Below is a small trained network, with its code and all its weights. Each question gives an input and a target symbol and asks what happens when units are switched off, that is, made to give their printed mean instead of their output.

import numpy as np


def w(rows, s, z=0):
    codes = np.array(rows[::2]) - 128.0
    scale = np.full(codes.shape[1], s)
    scale[-1] = z or s
    return codes * scale


def f(y):
    return y / 2 * (1 + np.tanh(0.7978845608 * (y + 0.044715 * y**3)))


def softmax(a):
    e = np.exp(a - a.max(-1, keepdims=True))
    return e / e.sum(-1, keepdims=True)


def log_softmax(a):
    a = a - a.max(-1, keepdims=True)
    return a - np.log(np.exp(a).sum(-1, keepdims=True))


def net(x, mask):
    ids = ['ΔΞΣαβγεζηθλμπτφω'.index(c) for c in x.split()]
    T = len(ids)
    res = E[ids] + P[:T]
    r = res
    for j in range(2):
        rows = slice(2 * j, 2 * j + 2)
        q, k, v = (r @ M[0][rows].T for M in (Q, K, V))
        z = softmax(np.where(np.tri(T) > 0, q @ k.T / 2**0.5, -1e9)) @ v
        o = O[0][rows]
        res = res + np.where(mask[j], z, o[:, -1]) @ o[:, :-1]
    y = f(res @ A[0][:, :-1].T + A[0][:, -1])
    res = res + np.where(mask[2:26], y, B[0][:, -1]) @ B[0][:, :-1]
    return log_softmax(res[-1] @ U[:, :-1].T + U[:, -1])


Q, K, V, O, A, B = {}, {}, {}, {}, {}, {}
E = w([
[169,91,147,96,125,132,155,104,138],'Δ',
[28,138,92,144,95,145,116,138,85],'Ξ',
[186,70,146,108,74,151,107,156,127],'Σ',
[115,122,116,80,105,115,138,133,114],'α',
[127,125,116,135,116,115,143,90,143],'β',
[116,128,109,140,62,132,127,101,132],'γ',
[169,27,210,115,151,181,187,87,191],'ε',
[80,115,137,74,107,167,97,157,97],'ζ',
[132,89,162,45,120,155,113,143,114],'η',
[123,107,156,106,169,132,104,135,26],'θ',
[88,21,118,188,122,204,92,227,150],'λ',
[67,104,145,169,208,176,195,63,149],'μ',
[126,155,203,113,163,188,115,115,116],'π',
[125,142,47,205,143,192,110,139,119],'τ',
[69,14,66,54,160,141,139,34,178],'φ',
[120,74,167,138,124,203,9,27,99],'ω',
],0.015)
P = w([
[160,77,148,185,130,10,137,169,228],'0',
[178,39,129,167,79,193,165,142,134],'1',
[210,139,51,134,178,127,102,161,150],'2',
[86,124,172,128,225,65,68,192,167],'3',
[85,96,137,135,87,183,165,110,118],'4',
[182,180,75,98,172,141,105,113,140],'5',
[81,127,174,128,233,59,55,189,149],'6',
[58,131,158,78,85,195,164,73,91],'7',
[150,216,90,63,165,145,114,60,118],'8',
[86,129,175,128,231,54,62,184,148],'9',
[29,174,165,28,83,204,162,23,67],'10',
[128,253,98,29,165,157,115,7,81],'11',
[79,134,179,135,236,54,64,187,142],'12',
],0.012)
Q[0] = w([
[76,100,173,135,103,47,187,157,98],'head 1',
[144,86,108,114,2,173,182,118,135],'head 1',
[123,91,98,103,150,140,59,77,127],'head 2',
[125,157,193,141,189,65,135,208,71],'head 2',
],0.044)
K[0] = w([
[179,101,154,150,184,91,108,106,59],'head 1',
[164,63,112,194,153,91,116,224,172],'head 1',
[82,141,105,114,118,142,155,157,54],'head 2',
[102,194,144,52,116,162,133,2,117],'head 2',
],0.048)
V[0] = w([
[111,168,140,113,88,179,61,121,247],'head 1',
[114,159,93,81,117,146,206,191,158],'head 1',
[149,213,189,165,155,166,216,191,134],'head 2',
[159,186,159,138,35,111,62,163,97],'head 2',
],0.011)
O[0] = w([
[132,132,134,83,69,210,130,110,241,112],'head 1',
[104,129,100,94,91,108,167,230,183,9],'head 1',
[119,247,254,171,166,134,197,140,96,2],'head 2',
[163,183,200,133,112,90,53,125,52,33],'head 2',
],0.0037)
A[0] = w([
[123,113,102,126,147,115,78,117,188,44],'neuron 1',
[93,88,160,139,134,93,142,167,129,56],'neuron 2',
[186,153,37,182,157,110,158,130,61,43],'neuron 3',
[160,209,93,116,67,124,85,171,89,138],'neuron 4',
[156,193,96,75,102,87,112,186,166,133],'neuron 5',
[84,96,150,145,62,79,188,84,146,138],'neuron 6',
[99,84,162,119,21,181,198,123,175,48],'neuron 7',
[162,177,61,153,78,43,172,141,112,135],'neuron 8',
[144,97,133,114,48,213,178,142,134,177],'neuron 9',
[182,205,64,216,141,96,107,92,162,100],'neuron 10',
[88,67,165,125,39,162,153,150,123,165],'neuron 11',
[220,197,97,140,117,147,139,131,111,83],'neuron 12',
[248,187,80,131,76,49,172,72,173,13],'neuron 13',
[167,176,98,98,195,127,135,145,168,70],'neuron 14',
[106,99,106,112,76,101,106,164,90,158],'neuron 15',
[102,215,46,187,81,105,119,173,123,11],'neuron 16',
[129,231,224,166,143,88,153,191,161,58],'neuron 17',
[123,200,105,97,119,39,89,155,126,102],'neuron 18',
[233,132,138,44,133,54,155,146,143,2],'neuron 19',
[163,228,176,185,123,165,135,172,122,31],'neuron 20',
[112,128,93,104,161,81,149,169,130,113],'neuron 21',
[143,100,161,148,66,150,167,129,114,79],'neuron 22',
[114,158,126,170,79,86,82,200,154,11],'neuron 23',
[71,145,160,135,149,57,203,205,152,66],'neuron 24',
],0.016,0.0081)
B[0] = w([
[139,141,109,100,121,151,86,95,74,173],'neuron 1',
[162,168,122,109,76,51,127,150,118,164],'neuron 2',
[124,196,163,126,105,181,156,108,174,157],'neuron 3',
[149,101,100,168,199,114,128,155,169,154],'neuron 4',
[137,224,134,115,174,181,138,131,147,153],'neuron 5',
[148,97,112,151,95,145,119,178,144,161],'neuron 6',
[118,185,158,114,168,120,103,76,117,207],'neuron 7',
[108,71,47,193,152,86,155,146,114,136],'neuron 8',
[166,60,127,151,103,108,138,169,104,254],'neuron 9',
[101,137,171,139,155,75,135,149,69,144],'neuron 10',
[99,144,108,134,120,156,174,148,142,240],'neuron 11',
[185,131,85,128,44,154,67,181,116,147],'neuron 12',
[113,156,96,189,115,149,103,3,133,142],'neuron 13',
[108,175,125,112,98,53,175,120,88,161],'neuron 14',
[143,135,153,125,142,137,111,71,133,201],'neuron 15',
[80,59,146,101,119,156,66,91,221,134],'neuron 16',
[54,145,99,147,78,107,77,166,137,167],'neuron 17',
[139,132,148,129,58,107,165,100,157,166],'neuron 18',
[94,122,152,56,85,116,83,104,207,137],'neuron 19',
[207,125,142,90,163,148,188,70,125,137],'neuron 20',
[98,89,90,126,140,88,183,139,123,176],'neuron 21',
[99,141,73,94,106,130,93,116,154,150],'neuron 22',
[121,187,147,86,64,112,186,138,32,129],'neuron 23',
[168,145,138,152,200,190,100,144,159,171],'neuron 24',
],0.025,0.0072)
U = w([
[157,143,147,118,77,95,101,91,163,35],'Δ',
[140,104,144,133,158,102,109,103,201,91],'Ξ',
[221,123,156,142,111,111,76,136,180,68],'Σ',
[163,163,76,123,133,93,158,122,185,38],'α',
[159,168,133,173,131,89,119,95,116,44],'β',
[185,126,129,199,153,87,98,114,141,63],'γ',
[221,80,242,164,123,3,113,98,169,176],'ε',
[192,147,121,140,225,109,125,170,144,135],'ζ',
[169,133,169,32,146,106,115,147,189,112],'η',
[173,165,195,130,127,182,165,109,144,254],'θ',
[139,75,143,158,86,152,161,172,138,214],'λ',
[91,150,221,125,174,79,147,125,107,207],'μ',
[223,162,143,117,125,72,115,151,101,128],'π',
[115,167,146,150,111,77,59,183,152,120],'τ',
[124,117,56,67,150,77,118,131,122,60],'φ',
[173,129,202,123,188,135,42,94,94,156],'ω',
],0.0054,0.006)

Each question gives the input, a string of symbols that net reads in full, and the target symbol t.
The units are the heads (2 rows each of Q, K, V and O) and the neurons (one row each of A and B). Each row of codes is followed by its name. A weight is (code - 128) times the scale printed after its matrix; where a second scale follows, it is the last column's (O, A, B and U).
mask holds one flag per unit, heads first, then neurons. A switched-off unit (its flag False) gives its mean, the last column of its rows in O or B, instead of its output. The means were averaged over made-up inputs and are rounded, as every weight is.
A unit's drop is (log p(t) with every unit on - log p(t) with that unit switched off) / (log p(t) with every unit on - log p(t) with every unit switched off).
The circuit of an input: a set's keep is (log p(t) with only the set's units on - log p(t) with every unit switched off) / (log p(t) with every unit on - log p(t) with every unit switched off). Starting from the 12 units with the biggest drops (on a tie, the unit counted first), units are removed one at a time, each time the one whose removal leaves the highest keep (on an exact tie, the one counted first), for as long as the keep stays at least 0.8.
circuit, biggest first: the units of the circuit, biggest drop first
unit that matters most: the unit with the biggest drop
top k neurons: the k neurons with the biggest drops, biggest first
which heads matter: for each layer, one digit per head in row order, 1 if its drop is at least 0.15 and else 0, layers parted by /
input τ θ θ π Δ ε π μ, target λ: unit that matters most => neuron 6
input θ π θ ζ η τ, target τ: top 3 neurons => (neuron 12; neuron 10; neuron 16)
input ζ θ η μ, target ζ: circuit, biggest first => (neuron 24; head 2)
input μ θ π β Δ, target λ: circuit, biggest first => (neuron 9; neuron 11)
input τ τ θ θ Ξ π θ μ ε, target ε: circuit, biggest first => (neuron 9; neuron 11; neuron 5)
input θ π π λ, target τ: top 3 neurons => (neuron 17; neuron 2; neuron 9)
input π π Σ μ θ φ θ, target φ: circuit, biggest first => (head 2; neuron 21)
input π θ θ λ θ π Σ θ μ, target μ: which heads matter => 00
input θ π ζ π η β η β θ τ θ Ξ, target Ξ: which heads matter => 00
input Ξ φ ω θ, target ω: which heads matter => 11
input ε π τ θ θ β φ θ θ θ ω, target λ: top 3 neurons => (neuron 9; neuron 11; neuron 15)
input θ η η φ π ζ μ, target τ: circuit, biggest first => (neuron 17; head 2)
input θ θ α θ ε π γ θ θ, target θ: circuit, biggest first => (neuron 3; head 1)
input μ β ζ Δ λ η τ ζ η η θ, target λ: unit that matters most => neuron 7
input θ ε θ β π π α, target τ: which heads matter => 01
input θ α θ ζ ω π τ θ θ ζ, target ε: which heads matter => 10
input θ θ θ θ, target ε: top 3 neurons => (neuron 18; neuron 2; neuron 11)
input τ θ θ, target θ: which heads matter => 10
input φ θ φ π, target φ: circuit, biggest first => (head 2; neuron 1; neuron 21)
input λ π λ ζ π ω θ ζ θ λ, target π: circuit, biggest first => (neuron 2; neuron 23)
input θ θ τ β γ ε π, target τ: which heads matter => 00
input η π π ω, target ω: circuit, biggest first => (neuron 1)
input θ ω α θ Δ η, target η: top 2 neurons => (neuron 19; neuron 5)
input θ τ ε θ β θ π τ θ π β π Δ, target τ: circuit, biggest first => (head 2; neuron 17)
input Δ ζ π Σ α, target λ: top 4 neurons => (neuron 9; neuron 11; neuron 6; neuron 5)
input θ θ θ θ θ π Ξ, target τ: top 2 neurons => (neuron 17; neuron 2)
input ε ε ω τ θ ζ π α η ζ ε Σ, target Σ: unit that matters most => neuron 12
input ω θ θ α ω θ Δ β λ, target λ: top 2 neurons => (neuron 7; neuron 9)
